Below are the code and all the weights of a small trained network. Each question names an input and a class and asks about switching units off, where a switched-off unit gives its printed mean instead of its output.

import numpy as np


def w(rows, s, z=0):
    codes = np.array(rows[::2]) - 128.0
    scale = np.full(codes.shape[1], s)
    scale[-1] = z or s
    return codes * scale


def f(y):
    return np.maximum(y, 0)


def log_softmax(a):
    a = a - a.max(-1, keepdims=True)
    return a - np.log(np.exp(a).sum(-1, keepdims=True))


def net(x, mask):
    res = np.array(x, float).reshape(1, 8) / 4 @ E
    y = f(res @ A[0][:, :-1].T + A[0][:, -1])
    res = res + np.where(mask, y, B[0][:, -1]) @ B[0][:, :-1]
    return log_softmax(res[-1] @ U[:, :-1].T + U[:, -1])


A, B = {}, {}
E = w([
[70,45,212,128,82,156,130,150,173,86,146,172],'x0',
[125,128,133,62,86,126,41,205,88,87,190,154],'x1',
[89,58,219,124,161,115,140,58,205,193,172,118],'x2',
[161,144,97,148,155,130,95,54,144,62,219,134],'x3',
[50,148,43,149,82,149,194,92,170,106,154,201],'x4',
[56,202,147,138,109,118,147,39,223,227,197,126],'x5',
[161,1,179,47,109,98,136,126,153,172,119,113],'x6',
[92,107,160,226,109,167,163,101,134,104,186,201],'x7',
],0.0094)
A[0] = w([
[110,192,24,145,107,146,181,147,106,79,113,182,60],'neuron 1',
[99,107,111,105,128,102,159,63,199,170,201,149,148],'neuron 2',
[114,53,151,126,143,125,191,117,144,166,64,117,160],'neuron 3',
[87,48,156,40,60,115,99,214,127,156,91,146,184],'neuron 4',
[126,82,150,139,146,131,186,144,152,146,64,130,47],'neuron 5',
[202,74,80,158,125,122,166,100,81,81,106,132,5],'neuron 6',
[170,8,155,82,130,122,80,185,87,65,140,118,133],'neuron 7',
[184,149,90,91,167,83,120,105,114,156,72,35,239],'neuron 8',
],0.011,0.0022)
B[0] = w([
[150,165,200,166,125,144,64,84,123,156,30,140,240],'neuron 1',
[69,115,178,203,73,107,117,85,186,111,154,154,234],'neuron 2',
[128,163,195,221,129,149,123,54,170,109,78,108,201],'neuron 3',
[111,77,80,75,138,234,75,156,65,100,91,208,235],'neuron 4',
[132,124,153,135,159,104,127,98,151,156,81,96,177],'neuron 5',
[119,99,98,58,124,129,138,175,123,116,174,123,192],'neuron 6',
[102,187,147,161,75,125,79,49,159,160,91,242,249],'neuron 7',
[162,103,91,65,162,84,126,153,84,113,7,131,238],'neuron 8',
],0.011,0.017)
U = w([
[154,150,136,125,148,95,153,131,122,114,100,26,119],'0',
[81,122,135,144,99,122,168,108,169,121,253,144,126],'1',
[125,149,143,154,122,130,92,86,126,116,105,161,112],'2',
[105,95,128,86,132,155,147,168,120,121,106,113,55],'3',
[149,127,82,71,144,134,116,213,52,102,115,140,254],'4',
[151,111,100,113,131,154,191,188,133,122,155,82,31],'5',
],0.013,0.0057)

Each question gives the input, the list of numbers given to net, and the class t.
The units are the neurons (one row each of A and B). Each row of codes is followed by its name. A weight is (code - 128) times the scale printed after its matrix; where a second scale follows, it is the last column's (A, B and U).
mask holds one flag per neuron, in row order. A switched-off neuron (its flag False) gives its mean, the last column of its row in B, instead of its output. The means were averaged over made-up inputs and are rounded, as every weight is.
A unit's drop is (log p(t) with every unit on - log p(t) with that unit switched off) / (log p(t) with every unit on - log p(t) with every unit switched off).
The circuit of an input: a set's keep is (log p(t) with only the set's units on - log p(t) with every unit switched off) / (log p(t) with every unit on - log p(t) with every unit switched off). Starting from all 8 units, units are removed one at a time, each time the one whose removal leaves the highest keep (on an exact tie, the one counted first), for as long as the keep stays at least 0.8.
units of the circuit, in order: the units of the circuit, biggest drop first
unit that matters most: the unit with the biggest drop
k most important neurons: the k neurons with the biggest drops, biggest first
drop when u is switched off: that unit's drop, to one decimal
input [-3,-1,-4,-6,0,3,7,2], class 4: unit that matters most	neuron 7
input [-7,-4,5,-5,1,-6,-3,3], class 0: units of the circuit, in order	[neuron 7; neuron 4]
input [-8,-2,1,-1,-3,-2,5,7], class 0: units of the circuit, in order	[neuron 4; neuron 7; neuron 2]
input [2,-3,8,-5,-3,7,-1,-1], class 1: units of the circuit, in order	[neuron 1; neuron 8]
input [4,7,0,-2,0,5,1,7], class 1: units of the circuit, in order	[neuron 1; neuron 8]
input [-5,-7,-2,-7,8,-4,-2,-5], class 0: 2 most important neurons	[neuron 7; neuron 4]
input [7,6,3,6,5,-2,-3,6], class 1: units of the circuit, in order	[neuron 8; neuron 4]
input [8,2,5,4,2,-3,-3,4], class 1: 2 most important neurons	[neuron 1; neuron 8]
input [-3,-8,4,-4,1,5,1,8], class 1: units of the circuit, in order	[neuron 1; neuron 8]
input [-2,-4,-7,4,8,-7,-3,-7], class 4: 3 most important neurons	[neuron 6; neuron 7; neuron 2]
input [-3,-8,5,5,-8,1,-1,4], class 0: 2 most important neurons	[neuron 7; neuron 4]
input [3,-7,4,1,-6,-3,-7,3], class 0: 4 most important neurons	[neuron 7; neuron 4; neuron 2; neuron 1]
input [-8,-1,-4,6,-1,5,4,1], class 0: 3 most important neurons	[neuron 7; neuron 4; neuron 8]
input [-4,-1,7,6,1,1,0,-3], class 1: unit that matters most	neuron 1
input [-5,-2,-1,5,-7,-6,1,8], class 4: 2 most important neurons	[neuron 6; neuron 2]
input [7,-1,6,-2,4,6,-5,-8], class 1: drop when neuron 5 is switched off	0.0
input [-4,-1,-3,0,-8,5,7,-4], class 4: drop when neuron 8 is switched off	0.1
input [2,2,2,0,-8,6,-3,7], class 1: drop when neuron 1 is switched off	0.1
